What each symbol does to the nodes:
j519 ne j186
j519 vo j474
j519 te j627
j959 ne j858
j959 vo j9
j959 te j850
j9 ne j477
j9 vo j959
j9 te j711
j200 ne j503
j200 vo j374
j200 te j398
j846 ne j535
j846 vo j398
j846 te j374
j850 ne j959
j850 vo j477
j850 te j841
j296 ne j303
j296 vo j688
j296 te j171
j888 ne j425
j888 vo j462
j888 te j174
j567 ne j328
j567 vo j171
j567 te j688
j824 ne j171
j824 vo j328
j824 te j186
j627 ne j519
j627 vo j408
j627 te j686
j831 ne j398
j831 vo j535
j831 te j751
j186 ne j824
j186 vo j989
j186 te j519
j443 ne j841
j443 vo j686
j443 te j408
j722 ne j298
j722 vo j665
j722 te j7
j665 ne j491
j665 vo j722
j665 te j895
j841 ne j850
j841 vo j892
j841 te j443
j213 ne j406
j213 vo j955
j213 te j694
j328 ne j989
j328 vo j824
j328 te j567
j462 ne j614
j462 vo j888
j462 te j411
j171 ne j296
j171 vo j567
j171 te j824
j411 ne j462
j411 vo j425
j411 te j303
j279 ne j955
j279 vo j406
j279 te j614
j477 ne j892
j477 vo j850
j477 te j9
j751 ne j831
j751 vo j694
j751 te j955
j398 ne j200
j398 vo j846
j398 te j831
j7 ne j722
j7 vo j491
j7 te j503
j892 ne j686
j892 vo j841
j892 te j477
j528 ne j688
j528 vo j303
j528 te j425
j406 ne j174
j406 vo j279
j406 te j213
j425 ne j528
j425 vo j411
j425 te j888
j711 ne j9
j711 vo j858
j711 te j298
j955 ne j751
j955 vo j213
j955 te j279
j614 ne j279
j614 vo j174
j614 te j462
j503 ne j7
j503 vo j766
j503 te j200
j298 ne j711
j298 vo j895
j298 te j722
j374 ne j846
j374 vo j200
j374 te j766
j688 ne j567
j688 vo j296
j688 te j528
j303 ne j411
j303 vo j528
j303 te j296
j895 ne j665
j895 vo j298
j895 te j858
j989 ne j474
j989 vo j186
j989 te j328
j694 ne j213
j694 vo j751
j694 te j535
j474 ne j408
j474 vo j519
j474 te j989
j686 ne j627
j686 vo j443
j686 te j892
j408 ne j443
j408 vo j627
j408 te j474
j766 ne j374
j766 vo j503
j766 te j491
j535 ne j694
j535 vo j831
j535 te j846
j491 ne j766
j491 vo j7
j491 te j665
j858 ne j895
j858 vo j711
j858 te j959
j174 ne j888
j174 vo j614
j174 te j406

The rows follow the links: the fewer symbols apart two nodes are, the more alike their rows tend to be.

Each row is also shifted at random along 4 hidden directions that mean nothing.

Some nodes, each with a row of numbers:
j892: 30 7 45 3 12 121 16 27 59 75 -76 -90 -49 47 -93 2 93 34 26 36 -100 -57 -45 -22 20 -29 75 8 -8 35 4 -43 -13 99 -1 45 21 44 24 56 10 -39 12 50 60 -21 -99 -34 -23 8 -47 -22 55 -37 78 5 10 19 -24 154 -28 -127 3 31 22
j408: 113 72 36 -55 31 -3 25 92 -94 -61 62 83 -40 -47 52 -65 -92 60 -130 -83 41 -19 89 23 -9 58 -48 7 33 88 93 -124 -18 -39 -98 53 133 -34 -65 61 42 -42 -27 6 84 -28 -83 159 -17 -8 -36 -34 50 -29 -28 39 -28 -96 -39 -64 -2 58 25 147 74
j425: 22 21 -74 63 -13 -43 123 -91 121 -46 108 45 114 159 71 88 -7 -126 15 -118 16 246 63 -205 155 36 -67 97 -4 -122 -28 44 -23 -135 132 -42 77 -53 41 -106 21 -173 -216 -138 -90 25 239 -122 229 -123 -19 -48 32 27 -30 -91 70 41 -82 -66 3 1 -80 -413 15
j614: -32 -74 -34 27 -72 -56 -19 -74 -65 84 -5 -52 3 -59 -54 72 9 15 66 16 60 -92 -150 43 11 32 -13 -32 -40 -60 -90 133 10 80 56 -46 -171 25 -16 -22 -98 -31 43 5 -49 44 59 -22 -122 98 32 32 -90 90 15 22 -8 105 33 67 31 25 -18 70 -69
j751: -71 -34 -29 -39 -110 -36 -67 57 -49 -44 -81 103 -167 -175 105 11 60 -28 74 -28 -6 -169 -66 -10 -99 -5 50 39 -36 -69 15 68 -47 163 -81 -80 -7 -180 -13 -26 45 35 -23 102 123 31 112 42 -74 259 95 63 -162 35 4 -56 -70 25 56 -43 -68 172 -63 20 -18
j627: -12 -5 17 -20 41 122 -30 -25 68 156 -130 -122 -132 -18 -81 -67 221 -12 154 54 -134 -185 -73 68 -58 -121 144 -24 14 -51 10 -73 14 131 -25 8 85 -6 21 105 73 77 65 99 116 9 -25 -51 -3 145 68 42 4 15 92 4 28 81 76 129 -94 -102 53 18 -113
j722: -6 -110 0 30 17 24 122 -202 22 209 57 -171 -73 70 -179 46 13 -23 137 -189 -3 33 10 -46 127 -110 -94 141 -75 -371 -154 25 -162 -38 97 32 -79 -117 53 -71 -183 -12 103 -43 -118 88 190 -163 101 97 -65 -72 87 55 -103 -178 61 150 -50 31 177 -40 112 -296 -288
j398: -80 -27 37 -79 -95 -21 46 -54 133 -9 -88 -38 -8 -75 -109 -51 93 -11 97 32 -70 -10 -44 15 21 -109 -50 32 73 34 28 80 -30 54 67 9 42 36 137 -26 80 36 63 71 -6 -53 -15 -117 -72 5 139 61 20 -57 -53 -102 -46 -2 116 -18 9 -48 1 21 -87
j989: 45 14 66 -89 -65 45 76 12 3 58 -46 -62 -110 -83 -99 -80 86 41 45 -44 -70 -140 -75 69 12 -15 -14 68 52 40 6 -39 -68 114 -80 55 81 36 13 33 35 -25 74 97 67 7 -98 -54 -112 97 108 33 72 -20 19 21 -46 11 68 72 1 -42 19 176 -58
j406: -76 -59 -17 -23 -65 10 5 -72 89 16 -39 2 100 -37 -16 -108 111 -72 114 99 -117 8 -84 54 -97 -79 32 30 -16 20 46 108 -8 -69 51 -67 -5 82 25 -25 105 68 48 -13 -12 -96 -24 -122 -21 -117 108 46 4 -94 -98 28 -5 -4 85 -56 -4 -110 -5 -54 -74
j491: -53 53 -20 22 33 -10 -125 119 -22 -86 -26 67 -6 25 88 88 -38 51 -102 113 46 13 74 -24 -47 49 41 -101 -1 137 10 2 104 48 -33 -25 -36 10 0 9 20 21 -41 33 25 -8 -39 94 -12 -3 -74 8 -110 29 89 23 18 -24 -17 21 -71 87 -70 77 184
j296: -1 5 -24 81 106 -64 1 -135 -86 63 145 -27 62 59 -12 65 -74 -74 -17 -81 164 32 43 7 58 32 -36 -38 -10 -168 -110 -37 30 -151 51 -45 -63 -10 -42 7 -136 12 -30 -79 -111 89 167 66 152 -9 3 -4 11 140 -4 12 81 63 -39 -38 26 64 104 -184 -125
j895: 9 -14 -4 -24 2 55 -165 144 -9 -25 -124 76 -109 -119 89 -37 93 14 22 227 -54 -157 -96 83 -157 -14 123 -73 -36 130 164 86 70 164 -58 -21 17 12 -32 85 132 68 -10 8 194 -114 -202 95 -135 -10 -118 26 -92 -54 84 100 -27 -59 12 25 -110 -37 9 248 171
j711: 49 -48 20 -60 -53 84 -32 206 -77 -29 -87 98 -132 -116 137 -101 29 75 -58 42 -114 -74 -74 60 -187 52 94 58 -93 92 134 25 -74 101 -131 6 50 -76 -116 7 108 -3 8 12 150 -96 -201 84 -128 11 -142 -42 -10 -136 2 103 -96 -110 -59 -13 -41 -20 -52 210 173
j411: 6 -71 -17 16 -35 -11 -22 -146 -56 143 -46 -134 142 -60 -169 -18 11 27 87 126 31 -103 -195 160 -5 -23 4 -69 -6 29 -91 122 32 20 84 13 -188 213 31 34 -91 26 172 -38 -107 -19 -144 -96 -202 -47 62 4 23 14 3 109 6 76 91 95 98 -129 85 239 -104
j477: 54 10 81 27 33 77 57 121 -54 18 -35 -99 55 71 -88 6 -126 177 -155 13 -23 66 -23 8 49 118 -30 -13 -11 203 -56 -43 1 109 -27 124 -108 145 -26 -4 -93 -79 73 -7 -68 -12 -248 -1 -178 -100 -124 -80 95 -83 54 90 -54 -59 -85 158 116 -96 -76 270 160
j462: -24 -53 -72 28 -21 -37 -70 -80 -36 52 0 48 -47 -80 87 48 75 -111 132 59 40 -82 -108 19 -31 -19 60 -31 -27 -125 17 121 17 12 51 -125 -37 -53 0 -29 36 8 -63 -65 41 -13 117 -5 6 77 13 50 -100 85 23 36 48 74 27 -23 -62 31 29 -82 -72
j688: 47 22 -1 1 -65 -20 88 90 -58 -43 -3 94 -71 -12 105 23 -50 48 -71 -102 -16 12 -29 -79 15 140 -20 92 -20 28 -6 -30 -54 55 -93 8 25 -68 -94 -65 14 -129 -80 22 28 43 48 26 -53 77 0 -9 -27 21 40 29 -42 -13 -81 18 3 110 -112 22 89

From each start, follow one symbol. Which node do you reach?
Answers are names.
start -34 -55 -4 -114 -91 39 -15 -6 61 28 -113 66 -186 -165 39 -155 199 -103 183 38 -139 -132 -44 44 -153 -178 74 80 -36 -146 117 77 -108 61 -43 -64 144 -190 19 26 170 93 35 66 167 -64 27 -39 13 93 83 41 -27 -94 -95 -108 -31 -16 114 -89 -65 -32 53 -73 -121
te j200
start 36 61 21 51 70 16 32 49 61 -1 32 -67 38 163 -63 41 -25 39 -97 -24 -6 70 88 -98 97 29 -3 -32 32 87 -24 -100 39 -6 -11 96 40 47 19 35 -24 -58 -68 41 -41 35 -35 -16 83 -43 -65 -32 47 3 99 -6 55 3 -55 90 -14 -35 -58 -45 89
vo j443
start 52 -25 -5 78 69 35 89 -13 5 78 75 -101 -24 153 -50 107 -78 47 -66 -147 29 120 60 -130 130 55 -76 95 -64 -141 -114 -44 -57 -29 41 94 -44 -44 -12 -45 -153 -108 -18 -73 -113 76 81 -38 121 2 -156 -90 73 42 36 -73 60 79 -140 96 130 -1 8 -201 -20
ne j477
start 87 -29 74 -16 68 16 60 -37 -124 105 65 -125 -1 -23 -184 -28 -134 118 -61 -113 62 -51 -1 85 86 38 -116 27 -2 -18 -91 -75 -35 11 -34 111 -68 55 -45 45 -185 7 163 -22 -92 44 -107 33 -92 15 -53 -63 126 32 -19 19 -41 33 -25 59 164 -23 129 191 -116
te j408
start 38 53 17 2 -45 1 93 93 -36 -43 6 48 -57 -19 17 17 -35 17 -66 -126 -28 -7 -17 -68 38 118 -22 68 -10 28 -29 -66 -56 95 -84 13 17 -6 -60 -64 -11 -95 -56 55 5 50 7 29 -54 73 42 -5 17 7 53 30 -56 18 -53 60 20 69 -97 64 54
ne j328
start -27 5 1 55 91 9 5 -201 35 167 66 -176 -7 103 -117 31 103 -120 105 -53 66 -59 39 27 79 -109 21 -46 25 -248 -99 -83 30 -128 75 -29 36 -39 48 77 -66 57 39 -19 -50 99 165 -49 181 66 95 8 38 154 -7 -49 128 162 46 14 -31 -36 136 -263 -258
vo j328
start -15 64 61 6 75 47 7 52 -18 -14 -9 -50 27 89 -57 -43 -42 49 -57 36 2 -32 63 59 -21 48 48 -74 80 179 3 -108 62 -17 -65 33 25 111 -29 80 23 10 29 77 24 14 -127 41 -33 -65 51 2 54 -15 59 67 -27 -52 -4 61 -29 -25 -22 148 60
te j627
start -29 34 -92 12 -63 -68 -73 79 -4 -143 -14 233 -39 -52 259 83 -1 -94 16 35 47 39 28 -107 -55 70 43 -22 -6 4 75 82 56 15 -15 -110 57 -142 -1 -55 127 -49 -196 -47 80 -10 165 110 85 74 -9 35 -173 85 32 1 8 -35 -24 -128 -131 185 -107 -111 149
vo j406
start -4 82 34 3 50 21 -11 28 -15 -26 24 -5 53 49 -10 -58 -6 26 -54 35 14 -9 83 92 -27 4 58 -83 55 159 51 -127 85 -56 -45 10 82 54 -36 90 53 65 -26 34 21 -3 -91 74 45 -57 50 38 30 27 65 92 11 -71 35 11 -70 -10 28 81 47
vo j989
start 45 -98 1 11 15 55 53 -93 83 123 -23 -51 -121 42 -42 -7 139 -86 161 -75 -79 23 3 -70 39 -136 -5 131 -84 -298 -6 67 -140 -20 74 -8 70 -149 60 -31 -5 -28 -32 -58 32 16 144 -119 148 74 -87 -51 55 -4 -75 -137 75 103 -27 3 34 -63 71 -323 -180
te j722
start 37 8 33 -25 -47 24 118 -25 7 57 -15 -64 -98 -14 -86 1 35 8 32 -124 -22 -52 -40 -28 78 3 -41 87 38 -81 -50 -58 -86 101 -13 48 50 -47 6 4 -34 -52 13 62 4 74 48 -59 -29 113 90 -2 42 33 49 -62 -22 88 7 89 49 -3 -22 7 -67
te j567
start -13 3 -15 50 62 25 -90 24 2 12 -15 -13 -59 52 40 124 -9 -17 -14 66 67 -14 43 -63 11 1 45 -63 -39 -57 -32 10 47 45 24 -12 -86 -50 16 8 -65 5 -37 -18 12 37 91 44 65 73 -129 -1 -71 68 74 -56 70 55 -45 58 -57 45 -6 -75 53
ne j491
start 81 -2 42 22 63 4 25 -18 -75 29 122 -53 36 35 -65 1 -153 81 -136 -78 92 22 69 13 92 58 -87 -29 11 9 -20 -88 -7 -86 13 99 -1 34 -58 18 -127 -38 33 -82 -60 25 -77 68 0 -90 -119 -80 101 26 -2 -1 27 -38 -53 10 91 -18 63 73 -8
ne j850
start -32 -40 -18 -14 -46 -23 34 0 19 -44 -26 73 64 -43 89 -57 47 -58 48 37 -65 91 -69 16 -84 -3 26 46 -53 12 64 69 -42 -56 5 -64 -7 25 -52 -25 67 -7 -18 -33 -10 -80 -20 -58 -17 -81 27 -6 -48 -67 -93 66 -43 -37 15 -73 16 -23 -36 -53 19
te j406
